cols: Y T D C G M K
B: -0.48 -2.97 -0.81 -3.11  0.60  1.38  2.72
H: -3.19  6.58 -0.28  5.75 -0.48 -3.00 -0.81
Q:  2.83 -2.26  1.09 -2.32 -2.15 -1.90 -3.98
at: -3.11  0.60
B, 3
at: -0.48 -3.00 -0.81
H, 4
col:  5.75 -2.32
C

cols: makov bukis Siv Nasif Bov nad redu nogas
N:  0.76 -4.84  7.36 -6.09  8.76  2.82 -7.90  7.98
X:  6.37  3.35  8.29 -6.67 -3.13  3.21  4.98  0.52
Z:  6.37 -6.67  8.29  3.35 -3.13  4.26  4.23 -1.25
P:  8.98  4.34  2.27  3.35 -3.13  4.26 -1.19 -6.33
L: -0.75 -9.16 -3.29  2.95 -3.93 -7.91  1.27 -0.43
E: -5.59  6.37 -6.67  8.31  6.67 -5.28  7.09  1.71
S:  1.49 -3.15  9.18  5.98 -2.28 -4.59  3.31  0.46
V:  0.03 -7.12 -8.83  6.94  2.13 -7.44 -6.90 -4.29
J: -3.21 -4.97  4.79  3.93  0.15 -8.37  3.53 -0.10
R:  5.44  9.03 -3.43 -0.75  4.97  8.33 -5.24 -3.04
at: -4.84  7.36 -6.09  8.76  2.82
N, 1
col:  3.35 -6.67  4.34
bukis
at:  6.37 -6.67  8.31
E, 1
at:  2.13 -7.44 -6.90 -4.29
V, 4
at: -3.13  4.26  4.23
Z, 4
at:  6.37 -6.67  8.29  3.35 -3.13
Z, 0

cols: lim bikol Mumet Pev rut bima fizo rozum dusu
U:  4.18  2.10 -2.84  1.44  0.71  0.65 -0.16  6.51  7.33
W: -1.91 -1.14  2.35  1.15 -0.54 -1.25 -0.06 -4.73 -0.60
A: -5.06  2.10 -2.84  1.44  0.71  0.65 -0.16  6.51  7.33
col: -2.84  2.35
Mumet
 4.18  2.10 -2.84  1.44  0.71  0.65 -0.16  6.51  7.33
U
-5.06  2.10 -2.84  1.44  0.71  0.65 -0.16  6.51  7.33
A
at: -1.91 -1.14  2.35  1.15 -0.54 -1.25 -0.06
W, 0
col: -4.73  6.51
rozum

cols: rin resa gebi fuz velek bulan mafan rif
kefu:  6.04 -3.80  6.20  0.72 -2.78  2.21 -6.83  8.15
Nir:  0.59  0.59  0.57  0.80  0.67 -1.62 -1.43  0.24
zagab: -1.50  0.33 -1.52 -0.52  0.14 -0.67  1.00 -1.87
fitas:  2.09  0.40  2.10  1.39  0.65 -0.86 -2.22  2.09
Zilo:  1.81  1.60  1.79  1.97  1.72 -1.19 -1.12  1.39
gupu:  7.65  7.81  7.52  9.26  8.36 -8.67 -7.12  5.02
gudu:  1.47  1.81  1.44  1.99  1.90 -2.03 -1.40  0.82
lepi:  2.08  1.11 -0.14 -0.69 -0.95  0.36 -0.49  0.16
zif:  1.16  2.09  1.11  2.05  1.90 -2.03 -1.42  0.30
 1.47  1.81  1.44  1.99  1.90 -2.03 -1.40  0.82
gudu
at:  0.80  0.67 -1.62 -1.43
Nir, 3
at: 2.09 1.11
zif, 1
at: 0.40 2.10 1.39
fitas, 1
at: 1.97 1.72
Zilo, 3
col: 1.39 5.02 0.82 0.16 0.30
rif
at:  1.97  1.72 -1.19 -1.12
Zilo, 3

cols: lafon pazu Kol desim Zan fup
fomu:  0.62 -0.73 -0.58  0.64 -1.29 -2.41
remu:  3.13  1.26  3.72  2.45 -3.37  0.34
Fudif: -1.47 -1.58 -1.87  2.64 -1.02 -0.79
nasin:  1.27  1.72  0.35 -0.02  0.68  4.09
Fumo: -2.62 -1.99 -4.65  6.36 -3.96 -1.54
Nal:  0.89 -0.58 -0.73  3.65 -1.03 -4.79
sola: -2.53 -1.00  0.17  6.95 -3.87 -5.18
gedu: -0.88 -0.80 -0.33  0.78  0.15  4.96
danu: -0.88 -0.80 -0.33  0.78  0.15  0.41
Tuz: -2.62 -1.99  1.27  6.36 -3.96 -1.54
col:  0.35 -4.65
Kol
at: -2.53 -1.00  0.17  6.95 -3.87
sola, 0
at: -0.58 -0.73  3.65 -1.03 -4.79
Nal, 1
col:  0.89 -2.53 -0.88
lafon
at: -0.58 -0.73
Nal, 1
at: -0.02  0.68
nasin, 3
col: 4.96 0.41
fup

cols: genap gen Guta til
Numar: 0.27 0.37 1.95 5.11
Narin:  0.37  0.27 -0.12  0.50
Gudol:  0.37  0.05 -0.51 -0.12
mun:  0.37 -0.16  0.91  0.50
Kopu: -0.12 -0.27  0.39 -0.42
col: 0.27 0.05
gen
at:  0.05 -0.51
Gudol, 1
at: 0.37 0.27
Narin, 0
at: 1.95 5.11
Numar, 2
at:  0.27 -0.12  0.50
Narin, 1

cols: mosuk befun gir nizon luda
bebef: -6.38 -6.04  5.03 -4.40 -4.20
Das: -5.61 -5.79  4.44 -4.11 -4.10
konef: -5.71 -6.12  4.34 -4.76 -3.87
Dibo: -6.43 -7.00  3.77  3.95  3.86
Geves:  7.28  7.37 -4.96  5.94  4.76
gome:  5.88  5.49 -4.26  4.02  3.81
Govu:  4.80  5.79 -3.77  4.02  3.73
zeri:  4.80  5.79 -3.77  4.02  3.81
gotud:  5.84  6.10 -4.52  4.59  3.79
vub: -6.43 -7.00  3.77 -4.82 -4.60
tafa:  5.97  6.18 -4.23  4.42  4.22
 4.80  5.79 -3.77  4.02  3.81
zeri
at:  7.28  7.37 -4.96  5.94
Geves, 0
col: -3.87  3.86  4.76  3.81  3.73
luda

cols: Musam gebu serim nepa Nedoz
Zotud:  7.95 -5.53  5.82  5.26  9.29
lem:  6.49 -4.50  4.75  4.29  7.59
dibek: -5.53  7.95  2.15  1.92  3.42
kebo: -7.34  5.11 -5.38 -4.86 -8.59
at:  7.95 -5.53
Zotud, 0
at:  5.11 -5.38 -4.86
kebo, 1
col: 7.95 6.49
Musam
at: -4.50  4.75
lem, 1
col:  7.95  6.49 -5.53
Musam

cols: roret natu sapem Fovif laz bifeg
Nik: -4.05 -2.15  8.82 -7.31  1.57  1.83
vefot: -1.47  1.59  4.55 -4.41  2.16  1.31
zubi:  1.59  4.56  3.57 -6.32  1.33  2.87
Feru:  1.35  2.97  2.59 -4.69  1.57  0.10
Dokob: -2.08  0.41  5.40 -5.61  2.14 -0.25
gumu:  0.74  2.44  4.30 -6.68  1.57  3.91
col: 2.59 5.40 4.30
sapem
col: -5.61 -6.68
Fovif
at: 1.59 4.55
vefot, 1
col: 8.82 4.55 3.57 2.59 5.40
sapem
at: 1.35 2.97
Feru, 0

cols: bil tupod fen sosag
big: -7.49  0.05  6.31 -4.15
tus: -0.81 -2.16 -0.54 -0.60
diz: -7.93 -0.97 -2.69 -0.64
Bibo: -6.59 -0.81 -2.16 -0.57
Kuzi: -7.19 -0.87 -1.98 -0.85
rareb: -1.33  0.02  5.96 -3.99
lon: -1.23  0.07  7.40 -4.83
tusud: -1.12  0.07  6.93 -4.51
sidi: -0.86  0.07  5.85 -3.79
nof: -1.16  0.05  6.31 -4.15
at: -0.87 -1.98
Kuzi, 1
col: -0.81 -0.87  0.02  0.07  0.07  0.07
tupod
col: -2.16 -0.97 -0.81 -0.87  0.02
tupod
at: -0.81 -2.16 -0.57
Bibo, 1
col: -4.51 -3.79 -4.15
sosag
-0.81 -2.16 -0.54 -0.60
tus

cols: kas Momiv sozev kobok fima lev litep Tola
Rus: -4.42  3.82  7.39 -2.63 -4.56  2.65 -3.31  0.20
Kem:  0.55 -2.56  1.34  4.54 -7.21  1.39  0.76 -6.78
keli:  6.86 -6.56 -1.10  1.71 -4.37 -0.23  2.83 -0.96
mazuv:  6.53 -0.76 -3.22  1.57 -1.50 -1.83  8.84 -1.28
col: 7.39 1.34
sozev
col: -3.31  0.76
litep

cols: voru tekov Vuz Bana veza fodek Gan gop leru
Nol: -1.04 -0.53 -1.03 -1.69  6.59  1.42 -0.44 -1.03 -1.60
Leni:  3.96 -1.47 -0.16  2.67  6.36 -3.71  1.12  2.10  1.64
ruz: -1.31  1.43  1.67 -0.36  4.00  3.63 -0.49 -0.95 -0.38
dizun:  0.12 -2.70 -2.51  2.99  2.02 -2.36 -1.99 -2.02 -2.30
Repig:  0.74 -2.98 -3.21 -0.61  4.97 -1.64 -1.11 -1.16  0.02
sos: -1.60  0.12 -2.70 -2.51  2.99  2.01 -2.36 -3.35 -2.10
kop:  0.12 -2.51 -2.70  2.02  2.99  1.59  0.98  1.45  0.55
Bik:  3.81 -2.00 -0.11  3.07 -3.83 -3.49  1.03  3.23  2.59
Pafig:  1.91 -2.21 -1.21 -1.54  5.44 -1.32 -0.64 -0.73 -0.86
Sepev:  4.89 -4.05 -2.88  2.87  0.14 -5.10  1.05  2.43  2.50
at: -3.83 -3.49  1.03
Bik, 4
col: -1.11 -2.36
Gan
at:  0.12 -2.70 -2.51  2.99  2.01 -2.36
sos, 1
at:  0.12 -2.70 -2.51  2.99  2.02
dizun, 0
col: -2.51 -2.00
tekov
col: 2.02 4.97
veza

cols: kopa zifo Gamef fuf Kudi poget
nuzot: -0.22  0.22 -0.05  0.75 -1.00  0.24
lutol:  3.48  2.13 -5.43  2.14  1.90  1.89
vov: -1.99  0.46  5.35 -0.35  0.35 -1.45
reluz: 0.76 2.87 4.86 0.53 4.33 2.21
basun: -1.99  0.46  5.35 -0.35  2.78 -0.57
zumip: 1.67 3.59 3.22 2.14 4.26 1.53
kamak: 2.34 3.60 2.57 0.80 5.23 3.67
Mape:  0.75 -1.00  0.22 -0.22 -0.05 -2.89
col:  1.89 -1.45  2.21 -0.57  1.53  3.67
poget
at: 3.22 2.14 4.26 1.53
zumip, 2
col:  0.76 -1.99
kopa
at: -0.22  0.22 -0.05  0.75 -1.00
nuzot, 0

cols: dur leka Zuti vigip Fibom dal Lanob telu
gim:  1.28 -1.13 -2.59  7.15 -0.94 -1.05  7.06 -0.69
Rog:  1.11 -1.02 -2.84  7.33 -0.33 -0.64  7.32 -0.68
Sufe:  1.55 -1.31 -2.82  6.66 -0.32 -0.30  7.53 -0.91
gokob:  1.21 -1.60 -3.13  7.07 -0.86 -0.78  8.11 -1.08
pitis:  1.91 -0.45 -2.12 -0.40  7.94 -1.11  6.78 -0.64
vude:  0.59 -1.06 -2.15  7.50 -1.09  2.03  7.63 -0.03
serog:  1.63 -0.57 -2.43  6.78 -0.40 -1.11  7.94 -1.08
Neki:  2.05 -0.31 -1.85  7.01 -0.64 -0.47  7.61 -0.71
veduf:  1.70 -1.39 -2.66  6.66 -0.67 -0.21  7.63 -0.91
foviz: -0.20  0.12 -0.16  0.07  0.18 -0.11  0.50 -0.16
ruvi:  0.43 -0.99 -2.10  7.18 -0.92  2.17  7.44 -0.02
col: -1.05 -0.64 -0.30 -0.78 -1.11  2.03 -1.11 -0.47 -0.21 -0.11
dal
col:  2.03 -1.11
dal
at:  6.78 -0.40 -1.11  7.94
serog, 3

cols: gutiz Givo sirud vomim Godu
Zemib: -4.18 -0.07 -4.19  3.19 -1.67
Lufa: -4.18 -0.07  3.74 -2.78  0.62
Liv: -3.55 -0.53 -4.81  3.58 -2.70
at: -0.53 -4.81
Liv, 1
col: -0.07 -0.07
Givo
col: -4.19  3.74
sirud

cols: tek vab bomif busa duz zuso fovag bup bovi
zute:  4.38 -2.34 -0.57  2.51 -1.41  0.39  4.25  4.81 -1.08
gima:  5.26 -3.29  1.08  1.84  0.29  2.92  4.78  4.12  0.19
peb:  6.15 -4.59  3.28  1.66  3.33  6.34  5.02  1.67  4.21
Zuko: -0.26 -4.15 -6.97  6.35 -4.13 -6.80  1.91  6.62 -6.03
Bidem:  0.84 -2.61 -5.13  5.29 -4.18 -4.91  2.50  6.19 -4.13
col:  6.34 -6.80 -4.91
zuso
at: 2.92 4.78 4.12 0.19
gima, 5
col:  3.33 -4.13
duz
at: -3.29  1.08
gima, 1
col:  1.08  3.28 -6.97 -5.13
bomif

cols: mosa tapok Sezu Gaz
retut: -2.25 -2.39  6.93 -2.77
nera: -2.52 -2.39 -0.64  2.49
Mebad:  4.02 -0.85  1.89 -5.18
Dori: -0.91 -0.52  1.34 -0.16
Givi: -2.20 -0.18  0.68  1.51
kide: -0.18  0.71  1.51 -2.77
zelar: -2.10  2.73 -7.31  7.33
col: 1.34 0.68 1.51
Sezu
at: -2.10  2.73
zelar, 0
at: -2.20 -0.18  0.68
Givi, 0
at: -0.18  0.68  1.51
Givi, 1
col: -2.52  4.02 -0.91 -2.20 -0.18
mosa
at: 0.71 1.51
kide, 1

cols: zeked Nuf terog Ruked Muba Vona
ganuk:  1.73  5.66 -2.89  1.53 -1.13 -8.16
risum: -4.92 -1.53 -6.96 -2.51 -1.69 -2.14
Pever: 4.23 2.30 3.73 3.74 3.32 3.82
mot: 2.06 3.21 3.31 2.51 4.48 5.78
Fone: -0.59  0.95  1.97  4.04  7.69  7.52
Vut: -3.29 -0.27 -1.69 -2.05 -3.92  7.13
Pemo:  1.80 -5.28  2.32 -4.62 -8.05 -1.83
vima: -4.53  2.10 -6.49 -0.45  3.03 -0.64
nizu: -3.29 -0.27 -1.69 -2.05 -3.92 -4.61
loga: -1.69 -3.92 -2.05 -0.27 -3.29  1.42
Gosi:  6.43  2.51 -0.71  7.43  1.84  3.68
bek: -6.36 -2.91  0.53 -6.08 -2.99 -3.43
col: -1.53  2.30  3.21  0.95
Nuf
col: -0.59 -3.29  1.80
zeked
col:  4.23  2.06 -0.59 -3.29  1.80 -4.53
zeked
-3.29 -0.27 -1.69 -2.05 -3.92 -4.61
nizu
col:  3.32  4.48  7.69 -3.92 -8.05  3.03 -3.92 -3.29  1.84
Muba

cols: pif siz dep zumu kad
nuda:  0.53  1.87 -0.80 -0.03 -5.52
ril: -1.68 -1.88  2.24  2.54  3.59
Dofo:  1.79  1.86 -2.60 -2.57 -2.50
sabit: -0.14  1.81  0.21  0.45 -6.76
Peka: -1.53  1.49  2.51  2.30 -8.61
at:  0.53  1.87 -0.80 -0.03
nuda, 0
col: -6.76 -8.61
kad
col:  1.87 -1.88  1.86
siz

cols: vakev nabar Gunes fol tedo
fotu:  7.22 -0.10 -4.74 -0.11  1.14
limot:  0.19 -1.29 -0.64  5.29  6.21
budon:  2.43 -1.80  3.81  1.46 -0.64
pimul: -5.52  1.70 -3.03  0.45  2.96
pizo:  3.74 -0.66  1.46  3.81  2.08
vobo: -1.07  0.75  1.68 -3.80 -4.85
sikif:  3.15 -0.80 -1.99  2.70  3.55
Nipet: -5.86 -0.17  4.02  0.50 -0.52
zituf:  6.24 -1.24  2.73 -2.45 -5.07
lomu: -5.96  1.43 -2.04  0.99  2.99
detuz:  7.35  0.14 -5.02 -0.60  0.64
nafi: -3.26  1.60 -3.48 -0.37  1.90
at: -0.60  0.64
detuz, 3
at: 3.81 1.46
budon, 2
at:  1.60 -3.48
nafi, 1

cols: ruvu Bepiv sud Kom rido zafaf vop soguf kis Ruv
kob: 5.41 4.75 3.59 2.85 4.99 3.70 5.39 4.51 0.64 0.06
kubob: -4.86 -5.61 -3.90 -2.92 -4.85 -3.58 -4.74 -4.30 -0.69 -0.37
lubu:  6.02  4.26  2.76  2.26  6.14  4.54  5.68  5.68  0.77 -0.27
sev: -5.45 -5.00 -3.36 -2.32 -5.57 -4.17 -5.57 -5.09 -0.61 -0.18
Bave: -4.15 -5.77 -4.15 -2.91 -4.35 -3.18 -4.19 -3.86 -0.66 -0.43
niki: -2.59 -7.18 -6.73 -3.75 -2.56 -1.46 -2.52 -2.12 -0.55 -0.24
tiz: -3.38 -5.29 -4.22 -2.63 -3.16 -1.95 -2.87 -2.79 -0.38  0.05
Bom: 4.86 5.65 4.09 2.84 5.10 3.76 4.80 4.63 0.74 0.12
col: -4.35 -2.56
rido
col:  0.06 -0.37 -0.27 -0.18
Ruv
col: -3.38  4.86
ruvu

cols: lof vuki povi Vod kes delo tuge zavel
ros:  1.53 -1.04  1.67  0.37  1.17  2.32 -1.18  1.53
taza: -0.51 -0.63  0.42 -0.15  2.91 -3.07 -0.24  5.99
vafi: -0.96  2.26  0.56  0.34 -0.46  0.89 -0.13 -1.08
Nor: -2.05 -1.34 -0.75 -5.42  2.47  3.66  5.10 -1.27
zufa: -3.23  0.59  1.26  0.23  0.35  0.80  0.84  0.98
Peda: -2.08 -0.15  0.77  3.50  0.89 -3.45  3.46  1.87
migi:  0.07 -0.79 -1.69 -4.02  0.24  1.33  1.50  1.50
Tis: -6.98  2.04 -0.51 -0.66 -2.09 -0.15  0.77  3.50
Fufup: -1.01 -3.62 -4.02 -4.37  0.64 -2.78 -0.58 -4.56
reb: -1.64 -3.06 -1.27 -3.68 -0.59  1.12 -1.39 -2.70
resid: -0.01 -4.53 -0.73  1.27  1.21 -1.93  0.39 -1.03
Bida: -1.05 -0.89  0.85  0.48 -0.10  0.83 -2.03  1.38
at: -2.09 -0.15  0.77  3.50
Tis, 4
col: -0.51 -0.96 -2.05 -3.23
lof
at:  0.42 -0.15
taza, 2
at: -0.51 -0.66
Tis, 2
at:  2.04 -0.51 -0.66 -2.09 -0.15  0.77
Tis, 1
at:  0.42 -0.15  2.91 -3.07
taza, 2
col:  0.37 -0.15  0.34 -5.42
Vod

cols: pibud timuf zaf Riteg Lutus
ziki:  1.99 -1.92  0.73  2.58  1.61
Kikil: -5.79  5.67  1.55 -4.68  0.83
gonup:  6.94 -5.70  1.86  6.14  1.66
toluk:  6.24 -5.33  1.58  5.79  2.11
Befo:  1.99 -1.92  0.95  2.58  1.61
padus: -5.76  0.83 -4.68  5.67  1.55
daso: -3.85  3.64  1.18 -2.64  1.06
Zal: -4.91  4.75  1.51 -3.60  1.22
zus:  6.94 -5.70  1.86 -4.68  0.83
-5.79  5.67  1.55 -4.68  0.83
Kikil
at:  1.55 -4.68
Kikil, 2
at:  5.67  1.55 -4.68  0.83
Kikil, 1
col: -4.68  6.14  5.79
Riteg
col: -5.70 -5.33 -1.92  0.83  3.64  4.75
timuf
at: -3.85  3.64  1.18 -2.64
daso, 0
 6.94 -5.70  1.86  6.14  1.66
gonup

cols: mim Sor revud rufip miv pivo led dama kadef Fegob
vute:  2.09  3.20  0.18  5.94 -6.06  1.35 -1.50 -6.43  4.84  1.10
dut:  2.09  3.20  2.18 -5.86 -1.02 -7.30 -2.33  3.37 -3.98  0.89
taz: -0.94 -5.40 -0.46  6.00 -0.34 -7.39  0.87 -3.32  2.91  0.34
 2.09  3.20  0.18  5.94 -6.06  1.35 -1.50 -6.43  4.84  1.10
vute
col:  3.37 -3.32
dama
col: 1.10 0.89
Fegob

